Below is a small trained network, with its code and all its weights. Each question gives an input and a class and asks what happens when units are switched off, that is, made to give their printed mean instead of their output.

import numpy as np


def w(rows, s, z=0):
    codes = np.array(rows[::2]) - 128.0
    scale = np.full(codes.shape[1], s)
    scale[-1] = z or s
    return codes * scale


def norm(h):
    return h / np.sqrt((h * h).mean(-1, keepdims=True) + 1e-5)


def f(y):
    return np.maximum(y, 0)


def log_softmax(a):
    a = a - a.max(-1, keepdims=True)
    return a - np.log(np.exp(a).sum(-1, keepdims=True))


def net(x, mask):
    res = np.array(x, float).reshape(1, 7) / 4 @ E
    u = 0
    for l in range(2):
        y = f(norm(res) @ A[l][:, :-1].T + A[l][:, -1])
        res = res + np.where(mask[u : u + 3], y, B[l][:, -1]) @ B[l][:, :-1]
        u += 3
    return log_softmax(norm(res)[-1] @ U[:, :-1].T + U[:, -1])


A, B = {}, {}
E = w([
[162,192,134,221],'x0',
[46,181,137,157],'x1',
[142,179,2,116],'x2',
[122,149,133,118],'x3',
[136,117,120,130],'x4',
[143,102,117,130],'x5',
[100,157,133,137],'x6',
],0.0094)
A[0] = w([
[128,133,130,118,59],'0.n1',
[41,60,119,7,3],'0.n2',
[144,198,70,130,101],'0.n3',
],0.013,0.0041)
B[0] = w([
[120,102,135,105,128],'0.n1',
[247,164,218,122,255],'0.n2',
[145,73,153,112,199],'0.n3',
],0.012,0.007)
A[1] = w([
[7,111,119,112,249],'1.n1',
[123,96,184,129,6],'1.n2',
[122,119,79,99,23],'1.n3',
],0.019,0.0023)
B[1] = w([
[133,182,117,66,179],'1.n1',
[103,107,5,82,253],'1.n2',
[20,116,33,99,169],'1.n3',
],0.015,0.0051)
U = w([
[187,183,247,232,219],'0',
[100,174,151,126,189],'1',
[114,169,130,138,138],'2',
[2,98,116,102,4],'3',
],0.0091,0.0041)

Each question gives the input, the list of numbers given to net, and the class t.
The units are the neurons (one row each of A and B). Each row of codes is followed by its name. A weight is (code - 128) times the scale printed after its matrix; where a second scale follows, it is the last column's (A, B and U).
mask holds one flag per neuron, layer by layer. A switched-off neuron (its flag False) gives its mean, the last column of its row in B, instead of its output. The means were averaged over made-up inputs and are rounded, as every weight is.
A unit's drop is (log p(t) with every unit on - log p(t) with that unit switched off) / (log p(t) with every unit on - log p(t) with every unit switched off).
The circuit of an input: a set's keep is (log p(t) with only the set's units on - log p(t) with every unit switched off) / (log p(t) with every unit on - log p(t) with every unit switched off). Starting from all 6 units, units are removed one at a time, each time the one whose removal leaves the highest keep (on an exact tie, the one counted first), for as long as the keep stays at least 0.8.
circuit, biggest first: the units of the circuit, biggest drop first
most important unit: the unit with the biggest drop
top k neurons: the k neurons with the biggest drops, biggest first
k most important neurons of layer l: the k neurons of layer l with the biggest drops, biggest first
drop of u: that unit's drop, to one decimal
input [-7,2,7,4,-6,2,-2], class 0: circuit, biggest first	[0.n2; 1.n2]
input [-1,5,-7,-7,0,-8,-3], class 3: most important unit	1.n2
input [-8,4,6,-3,-8,-8,6], class 0: circuit, biggest first	[0.n2; 1.n2]
input [5,2,8,8,6,5,-6], class 3: top 2 neurons	[0.n2; 1.n3]
input [1,-4,8,-8,-2,-1,5], class 3: top 2 neurons	[0.n2; 1.n3]
input [4,3,7,-8,8,0,4], class 3: circuit, biggest first	[0.n2; 1.n3]
input [4,2,-7,1,-3,-6,1], class 3: top 2 neurons	[0.n2; 1.n2]
input [4,-6,-5,-5,-1,-8,-7], class 2: circuit, biggest first	[1.n2; 0.n2]
input [-7,-1,-5,1,-3,-8,-6], class 0: top 2 neurons	[0.n2; 1.n3]
input [5,-8,-7,8,5,-1,7], class 1: top 2 neurons	[1.n2; 0.n2]
input [2,1,5,4,-5,8,0], class 3: top 3 neurons	[0.n2; 1.n3; 0.n3]
input [-6,4,-6,1,6,-5,-4], class 0: 2 most important neurons of layer 1	[1.n3; 1.n1]
input [6,-6,-8,3,-2,8,-6], class 3: top 2 neurons	[0.n2; 1.n2]
input [3,-3,-4,-5,-4,-8,-4], class 2: top 3 neurons	[1.n2; 0.n2; 1.n3]
input [2,5,6,8,7,-4,1], class 3: top 2 neurons	[0.n2; 1.n3]
input [4,1,-8,3,8,-3,-6], class 3: top 2 neurons	[0.n2; 1.n2]
input [3,5,8,7,8,6,5], class 3: top 3 neurons	[0.n2; 1.n3; 0.n3]
input [-7,-1,6,8,-7,-3,-3], class 0: top 2 neurons	[0.n2; 1.n2]
input [1,6,-8,0,1,4,5], class 3: drop of 1.n2	0.3
input [-8,0,-1,-4,1,7,-8], class 0: drop of 0.n2	1.1
input [-8,5,-6,-6,5,5,8], class 0: drop of 1.n1	0.1
input [-5,0,3,-2,-5,7,5], class 0: drop of 0.n2	1.1
